Here is a tiny trained network, its code and every weight. The questions are about switching its units off for an input and a target symbol, where a switched-off unit gives its printed mean instead of its output.

import numpy as np


def w(rows, s, z=0):
    codes = np.array(rows[::2]) - 128.0
    scale = np.full(codes.shape[1], s)
    scale[-1] = z or s
    return codes * scale


def norm(h):
    return h / np.sqrt((h * h).mean(-1, keepdims=True) + 1e-5)


def f(y):
    return y / 2 * (1 + np.tanh(0.7978845608 * (y + 0.044715 * y**3)))


def softmax(a):
    e = np.exp(a - a.max(-1, keepdims=True))
    return e / e.sum(-1, keepdims=True)


def log_softmax(a):
    a = a - a.max(-1, keepdims=True)
    return a - np.log(np.exp(a).sum(-1, keepdims=True))


def net(x, mask):
    ids = ['ΞΣβηπψ'.index(c) for c in x.split()]
    T = len(ids)
    res = E[ids] + P[:T]
    r = norm(res)
    for j in range(3):
        rows = slice(3 * j, 3 * j + 3)
        q, k, v = (r @ M[0][rows].T for M in (Q, K, V))
        z = softmax(np.where(np.tri(T) > 0, q @ k.T / 3**0.5, -1e9)) @ v
        o = O[0][rows]
        res = res + np.where(mask[j], z, o[:, -1]) @ o[:, :-1]
    y = f(norm(res) @ A[0][:, :-1].T + A[0][:, -1])
    res = res + np.where(mask[3:15], y, B[0][:, -1]) @ B[0][:, :-1]
    return log_softmax(norm(res)[-1] @ U[:, :-1].T + U[:, -1])


Q, K, V, O, A, B = {}, {}, {}, {}, {}, {}
E = w([
[101,106,102,172,225,31,99,115,104,203,103,17],'Ξ',
[71,154,123,80,89,133,138,170,95,106,136,189],'Σ',
[167,131,6,149,95,153,113,54,102,125,173,137],'β',
[211,170,103,122,149,159,169,163,215,157,135,135],'η',
[72,140,201,119,114,178,84,5,91,134,146,125],'π',
[187,130,246,132,93,134,122,133,169,69,114,82],'ψ',
],0.0028)
P = w([
[82,4,109,104,145,119,185,154,126,152,45,133],'0',
[101,111,119,105,154,67,128,109,185,104,86,156],'1',
[154,97,130,69,133,133,154,106,113,151,108,107],'2',
[115,160,111,112,162,123,115,116,146,104,85,115],'3',
[150,123,136,92,133,147,141,119,111,141,161,84],'4',
[121,188,121,165,146,124,119,117,143,103,124,109],'5',
[167,141,145,132,112,136,99,146,100,165,189,103],'6',
[135,214,135,193,110,127,125,124,120,121,145,141],'7',
[148,157,151,167,70,184,98,175,112,144,207,146],'8',
],0.0035)
Q[0] = w([
[116,148,128,89,106,138,128,100,135,79,129,160],'head 1',
[141,196,127,154,107,153,123,160,123,128,143,139],'head 1',
[76,130,113,158,149,79,117,149,83,126,87,108],'head 1',
[76,126,85,96,123,151,82,27,75,117,125,144],'head 2',
[115,104,62,178,110,127,138,120,103,156,194,154],'head 2',
[175,156,2,102,147,133,154,143,168,143,120,137],'head 2',
[129,86,132,98,118,147,109,144,97,153,155,114],'head 3',
[151,108,142,118,97,134,190,102,123,148,141,140],'head 3',
[97,169,127,143,119,83,129,139,139,109,140,152],'head 3',
],0.0081)
K[0] = w([
[149,177,143,147,108,158,122,109,156,96,160,149],'head 1',
[156,158,130,185,136,145,95,107,113,134,168,94],'head 1',
[116,109,101,122,174,97,135,74,160,115,51,114],'head 1',
[49,87,90,126,109,109,96,38,85,131,145,181],'head 2',
[134,178,36,147,124,180,121,95,70,142,165,116],'head 2',
[166,114,2,123,144,108,167,158,186,161,136,164],'head 2',
[102,114,116,98,131,141,187,136,122,103,88,146],'head 3',
[92,106,109,157,140,110,118,138,150,112,83,152],'head 3',
[141,165,143,129,123,104,78,147,122,136,176,124],'head 3',
],0.0076)
V[0] = w([
[164,170,76,151,191,113,176,180,157,204,168,89],'head 1',
[152,149,190,118,121,212,177,154,245,95,118,216],'head 1',
[115,176,195,126,164,82,68,140,110,138,140,41],'head 1',
[148,179,160,131,2,222,94,201,99,124,226,166],'head 2',
[71,215,84,90,126,125,106,130,75,130,141,179],'head 2',
[184,197,135,249,143,179,102,93,146,185,161,107],'head 2',
[194,193,129,167,88,223,116,77,189,102,157,138],'head 3',
[200,92,107,186,164,52,92,94,162,64,104,50],'head 3',
[130,115,104,107,22,70,130,215,88,28,132,173],'head 3',
],0.0023)
O[0] = w([
[168,126,142,104,37,103,68,141,102,126,132,95,122],'head 1',
[54,117,151,165,129,40,93,167,79,200,113,91,175],'head 1',
[138,165,147,176,97,163,194,168,168,191,148,191,93],'head 1',
[153,50,48,95,218,72,145,60,185,162,51,49,55],'head 2',
[210,106,207,116,122,77,161,167,214,118,132,82,112],'head 2',
[8,105,147,61,142,127,98,166,129,52,77,121,41],'head 2',
[188,144,159,74,143,131,137,102,37,126,163,250,3],'head 3',
[193,144,74,137,126,93,249,129,84,111,87,138,84],'head 3',
[141,110,103,203,177,159,93,221,138,49,137,100,164],'head 3',
],0.0026,0.0018)
A[0] = w([
[144,141,122,129,146,147,137,132,160,107,102,122,164],'neuron 1',
[77,78,92,122,176,68,146,118,117,149,96,114,213],'neuron 2',
[192,110,160,136,128,162,134,110,132,167,157,99,97],'neuron 3',
[117,100,138,156,128,137,95,169,146,135,173,120,94],'neuron 4',
[100,110,144,156,120,186,125,120,115,110,130,115,116],'neuron 5',
[120,85,130,80,109,148,128,132,79,139,127,150,102],'neuron 6',
[179,100,114,146,102,187,110,98,114,145,165,107,3],'neuron 7',
[103,91,144,98,161,84,118,108,148,95,71,106,141],'neuron 8',
[132,2,112,116,203,104,137,95,149,154,58,94,114],'neuron 9',
[107,106,107,89,190,97,147,142,178,108,65,143,18],'neuron 10',
[156,130,150,112,91,125,155,133,106,142,159,148,47],'neuron 11',
[107,128,134,154,114,102,113,148,150,112,127,128,151],'neuron 12',
],0.0074,0.0027)
B[0] = w([
[102,86,123,140,91,137,135,128,91,141,162,135,171],'neuron 1',
[116,108,117,117,30,185,183,105,160,133,138,91,192],'neuron 2',
[102,188,109,101,99,160,95,160,100,91,173,193,195],'neuron 3',
[130,215,134,103,126,168,119,169,98,108,146,198,252],'neuron 4',
[153,176,111,103,86,103,120,126,133,147,137,148,175],'neuron 5',
[143,152,109,161,79,163,171,129,142,149,164,107,133],'neuron 6',
[106,222,195,143,150,126,144,181,93,139,114,159,158],'neuron 7',
[134,76,90,182,164,128,188,165,152,161,120,133,152],'neuron 8',
[104,84,84,169,1,125,225,25,148,180,90,14,227],'neuron 9',
[141,179,132,117,123,44,74,55,104,151,66,83,120],'neuron 10',
[116,66,106,141,142,113,125,87,152,132,81,80,145],'neuron 11',
[141,139,112,77,120,168,139,135,92,162,128,121,211],'neuron 12',
],0.0053,0.0027)
U = w([
[130,110,92,144,47,164,197,88,154,169,149,45,203],'Ξ',
[73,206,148,65,94,163,104,209,72,118,165,182,167],'Σ',
[172,40,54,115,148,135,80,82,127,2,166,140,47],'β',
[184,152,127,88,144,18,33,90,129,173,43,90,124],'η',
[53,110,194,126,211,150,124,72,241,158,144,163,2],'π',
[165,82,153,231,222,104,197,194,95,138,90,143,153],'ψ',
],0.0046,0.00088)

Each question gives the input, a string of symbols that net reads in full, and the target symbol t.
The units are the heads (3 rows each of Q, K, V and O) and the neurons (one row each of A and B). Each row of codes is followed by its name. A weight is (code - 128) times the scale printed after its matrix; where a second scale follows, it is the last column's (O, A, B and U).
mask holds one flag per unit, heads first, then neurons. A switched-off unit (its flag False) gives its mean, the last column of its rows in O or B, instead of its output. The means were averaged over made-up inputs and are rounded, as every weight is.
A unit's drop is (log p(t) with every unit on - log p(t) with that unit switched off) / (log p(t) with every unit on - log p(t) with every unit switched off).
The circuit of an input: a set's keep is (log p(t) with only the set's units on - log p(t) with every unit switched off) / (log p(t) with every unit on - log p(t) with every unit switched off). Starting from the 12 units with the biggest drops (on a tie, the unit counted first), units are removed one at a time, each time the one whose removal leaves the highest keep (on an exact tie, the one counted first), for as long as the keep stays at least 0.8.
units of the circuit, in order: the units of the circuit, biggest drop first
unit that matters most: the unit with the biggest drop
top k neurons: the k neurons with the biggest drops, biggest first
which heads matter: for each layer, one digit per head in row order, 1 if its drop is at least 0.15 and else 0, layers parted by /
drop when u is switched off: that unit's drop, to one decimal
input η η Σ π, target π: top 2 neurons => (neuron 9; neuron 8)
input Σ Σ Ξ Σ, target Ξ: which heads matter => 011
input Ξ π π, target Σ: units of the circuit, in order => (head 2; neuron 9)
input Σ Σ ψ η β η, target β: which heads matter => 111
input β ψ Σ β Σ ψ Σ π, target π: unit that matters most => head 2
input Ξ η ψ Σ ψ Σ π Σ, target π: which heads matter => 111
input Ξ Σ Ξ Σ, target Ξ: units of the circuit, in order => (neuron 4; neuron 3)
input Σ ψ η η Σ ψ ψ Σ, target ψ: which heads matter => 111
input η Ξ Σ ψ, target ψ: top 3 neurons => (neuron 8; neuron 9; neuron 2)
input Σ π Σ π ψ ψ Ξ Σ, target ψ: top 4 neurons => (neuron 2; neuron 9; neuron 3; neuron 4)
input ψ η η Σ π Σ, target π: which heads matter => 011
input π Σ ψ Σ ψ η, target η: units of the circuit, in order => (neuron 10; head 2)
input Σ η Σ π Σ ψ, target ψ: units of the circuit, in order => (head 2; neuron 8; neuron 9)
input ψ Ξ ψ Σ Σ η π Σ, target η: which heads matter => 011
input ψ Σ Σ η π η, target π: unit that matters most => head 3
input ψ π Σ η, target η: which heads matter => 000
input Σ π Σ ψ π, target Σ: which heads matter => 000
input η Σ Σ Σ Σ Σ η, target Σ: which heads matter => 000
input Σ π η η ψ η, target ψ: which heads matter => 111
input η ψ π Σ ψ, target Σ: which heads matter => 000
input η Σ π Σ β ψ β ψ, target β: unit that matters most => head 3
input η Σ ψ β, target β: top 3 neurons => (neuron 9; neuron 4; neuron 3)
input ψ η η ψ, target η: which heads matter => 111
input Ξ Σ η Ξ, target Σ: drop when neuron 11 is switched off => 0.1
